Below are the code and all the weights of a small trained network. Each question names an input and a target symbol and asks about switching units off, where a switched-off unit gives its printed mean instead of its output.

import numpy as np


def w(rows, s, z=0):
    codes = np.array(rows[::2]) - 128.0
    scale = np.full(codes.shape[1], s)
    scale[-1] = z or s
    return codes * scale


def norm(h):
    return h / np.sqrt((h * h).mean(-1, keepdims=True) + 1e-5)


def softmax(a):
    e = np.exp(a - a.max(-1, keepdims=True))
    return e / e.sum(-1, keepdims=True)


def log_softmax(a):
    a = a - a.max(-1, keepdims=True)
    return a - np.log(np.exp(a).sum(-1, keepdims=True))


def net(x, mask):
    ids = ['εζλμτφψ'.index(c) for c in x.split()]
    T = len(ids)
    res = E[ids] + P[:T]
    u = 0
    for l in range(2):
        r = norm(res)
        for j in range(3):
            rows = slice(3 * j, 3 * j + 3)
            q, k, v = (r @ M[l][rows].T for M in (Q, K, V))
            z = softmax(np.where(np.tri(T) > 0, q @ k.T / 3**0.5, -1e9)) @ v
            o = O[l][rows]
            res = res + np.where(mask[u + j], z, o[:, -1]) @ o[:, :-1]
        u += 3
    return log_softmax(norm(res)[-1] @ U[:, :-1].T + U[:, -1])


Q, K, V, O = {}, {}, {}, {}
E = w([
[138,176,140,168,126],'ε',
[117,145,148,178,129],'ζ',
[122,176,154,175,148],'λ',
[110,136,176,151,165],'μ',
[122,136,2,122,165],'τ',
[176,95,157,156,119],'φ',
[139,136,162,95,110],'ψ',
],0.002)
P = w([
[116,78,86,74,91],'0',
[216,143,180,146,250],'1',
[206,159,165,160,249],'2',
[181,167,161,174,222],'3',
[176,175,170,173,219],'4',
[170,176,160,180,199],'5',
[163,180,153,180,185],'6',
[158,181,156,179,171],'7',
[151,177,151,180,169],'8',
[145,175,145,176,147],'9',
[137,187,131,172,132],'10',
[141,191,139,173,125],'11',
[155,222,134,171,127],'12',
],0.0011)
Q[0] = w([
[91,99,150,118,106],'0.h0',
[124,71,125,101,111],'0.h0',
[115,177,137,163,95],'0.h0',
[27,63,108,86,77],'0.h1',
[29,58,83,31,31],'0.h1',
[2,75,114,64,48],'0.h1',
[172,182,109,134,180],'0.h2',
[76,147,81,102,147],'0.h2',
[49,91,98,99,58],'0.h2',
],0.0078)
K[0] = w([
[89,136,162,155,124],'0.h0',
[170,118,197,185,163],'0.h0',
[3,107,99,101,97],'0.h0',
[156,156,220,144,90],'0.h1',
[180,172,239,166,109],'0.h1',
[181,147,245,146,113],'0.h1',
[121,142,191,124,82],'0.h2',
[209,30,171,93,133],'0.h2',
[186,78,41,124,165],'0.h2',
],0.0063)
V[0] = w([
[164,105,185,183,171],'0.h0',
[136,103,114,76,60],'0.h0',
[103,99,66,102,65],'0.h0',
[196,182,110,150,54],'0.h1',
[150,55,110,230,111],'0.h1',
[145,171,38,201,253],'0.h1',
[212,133,148,130,132],'0.h2',
[59,147,131,97,169],'0.h2',
[252,109,162,117,134],'0.h2',
],0.0026)
O[0] = w([
[103,156,66,106,33,170],'0.h0',
[85,98,137,187,207,71],'0.h0',
[85,47,172,144,209,74],'0.h0',
[16,231,178,95,178,127],'0.h1',
[121,131,161,3,102,142],'0.h1',
[117,44,70,68,233,254],'0.h1',
[164,108,135,61,160,168],'0.h2',
[120,200,145,137,101,123],'0.h2',
[219,87,209,91,207,165],'0.h2',
],0.0022,0.003)
Q[1] = w([
[78,136,183,184,50],'1.h0',
[173,45,30,82,232],'1.h0',
[51,254,199,164,10],'1.h0',
[205,157,49,55,170],'1.h1',
[150,137,20,32,165],'1.h1',
[32,109,180,178,110],'1.h1',
[20,59,155,198,102],'1.h2',
[35,214,206,177,17],'1.h2',
[95,217,194,119,10],'1.h2',
],0.0084)
K[1] = w([
[102,175,193,212,101],'1.h0',
[188,50,88,1,153],'1.h0',
[46,172,184,251,124],'1.h0',
[63,141,153,163,66],'1.h1',
[93,149,191,196,53],'1.h1',
[223,123,122,116,211],'1.h1',
[197,172,191,199,155],'1.h2',
[104,80,188,220,119],'1.h2',
[61,62,166,224,115],'1.h2',
],0.0064)
V[1] = w([
[168,95,127,109,44],'1.h0',
[61,254,98,83,163],'1.h0',
[181,176,61,152,81],'1.h0',
[118,136,135,64,52],'1.h1',
[143,142,67,58,171],'1.h1',
[57,150,174,84,103],'1.h1',
[107,164,56,206,145],'1.h2',
[135,61,137,76,74],'1.h2',
[48,53,89,161,64],'1.h2',
],0.0038)
O[1] = w([
[189,104,173,141,158,62],'1.h0',
[54,87,144,72,120,195],'1.h0',
[162,30,101,166,207,168],'1.h0',
[143,150,128,119,200,108],'1.h1',
[84,73,111,111,134,57],'1.h1',
[101,185,139,123,158,145],'1.h1',
[88,142,135,254,173,159],'1.h2',
[150,76,167,48,153,80],'1.h2',
[126,133,205,125,193,3],'1.h2',
],0.0048,0.0017)
U = w([
[111,180,224,96,202,132],'ε',
[104,31,104,161,48,31],'ζ',
[149,197,154,217,46,58],'λ',
[21,206,102,111,41,92],'μ',
[38,51,97,154,227,120],'τ',
[247,76,114,175,170,179],'φ',
[173,105,123,1,100,248],'ψ',
],0.0083,0.0014)

Each question gives the input, a string of symbols that net reads in full, and the target symbol t.
The units are the heads (3 rows each of Q, K, V and O). Each row of codes is followed by its name. A weight is (code - 128) times the scale printed after its matrix; where a second scale follows, it is the last column's (O and U).
mask holds one flag per head, layer by layer. A switched-off head (its flag False) gives its mean, the last column of its rows in O, instead of its output. The means were averaged over made-up inputs and are rounded, as every weight is.
A unit's drop is (log p(t) with every unit on - log p(t) with that unit switched off) / (log p(t) with every unit on - log p(t) with every unit switched off).
The circuit of an input: a set's keep is (log p(t) with only the set's units on - log p(t) with every unit switched off) / (log p(t) with every unit on - log p(t) with every unit switched off). Starting from all 6 units, units are removed one at a time, each time the one whose removal leaves the highest keep (on an exact tie, the one counted first), for as long as the keep stays at least 0.8.
circuit, biggest first: the units of the circuit, biggest drop first
most important unit: the unit with the biggest drop
which heads matter: for each layer, one digit per head in row order, 1 if its drop is at least 0.15 and else 0, layers parted by /
input ε λ ε μ, target μ: which heads matter : 000 / 000
input μ τ λ φ ε μ ε τ ε, target φ: circuit, biggest first : 0.h1; 1.h1
input ζ λ ψ, target ε: which heads matter : 011 / 001
input μ ε ε φ ε λ, target φ: which heads matter : 010 / 100
input ζ λ λ ζ ε μ, target ε: circuit, biggest first : 0.h1; 0.h2; 1.h2; 0.h0
input λ φ μ ε, target τ: most important unit : 0.h2
input ψ λ ζ ε ψ, target λ: which heads matter : 010 / 000
input ε ψ φ, target μ: which heads matter : 010 / 000
input φ τ ε ε ψ ε ζ μ μ, target ψ: circuit, biggest first : 1.h2; 0.h2
input ζ φ φ, target ε: which heads matter : 111 / 001
input φ ε λ φ ε μ λ ε ζ λ, target ψ: circuit, biggest first : 1.h2; 0.h0
input λ μ ε φ, target τ: circuit, biggest first : 0.h2; 1.h0; 0.h0; 1.h2
input ζ ζ μ, target ε: circuit, biggest first : 0.h1; 0.h2; 1.h2
input τ μ ψ ε ζ, target ψ: which heads matter : 100 / 001
input λ λ ζ μ λ ψ ε ψ ζ ψ μ ε, target τ: which heads matter : 101 / 100
input ε ε ψ φ ε ζ ε, target μ: circuit, biggest first : 0.h1; 1.h0
input ε ζ ε λ ε, target μ: which heads matter : 010 / 100
input ψ ζ λ φ ζ ε ζ τ φ φ λ, target φ: circuit, biggest first : 0.h0; 0.h1; 1.h0
input φ ζ τ μ λ μ ε τ ψ ε μ, target ψ: most important unit : 0.h1
input ζ ζ λ φ, target ε: most important unit : 0.h1
input ζ ε ε ζ φ ψ μ μ φ τ φ ψ λ, target ψ: which heads matter : 010 / 001
input ε ψ φ μ, target μ: which heads matter : 010 / 000
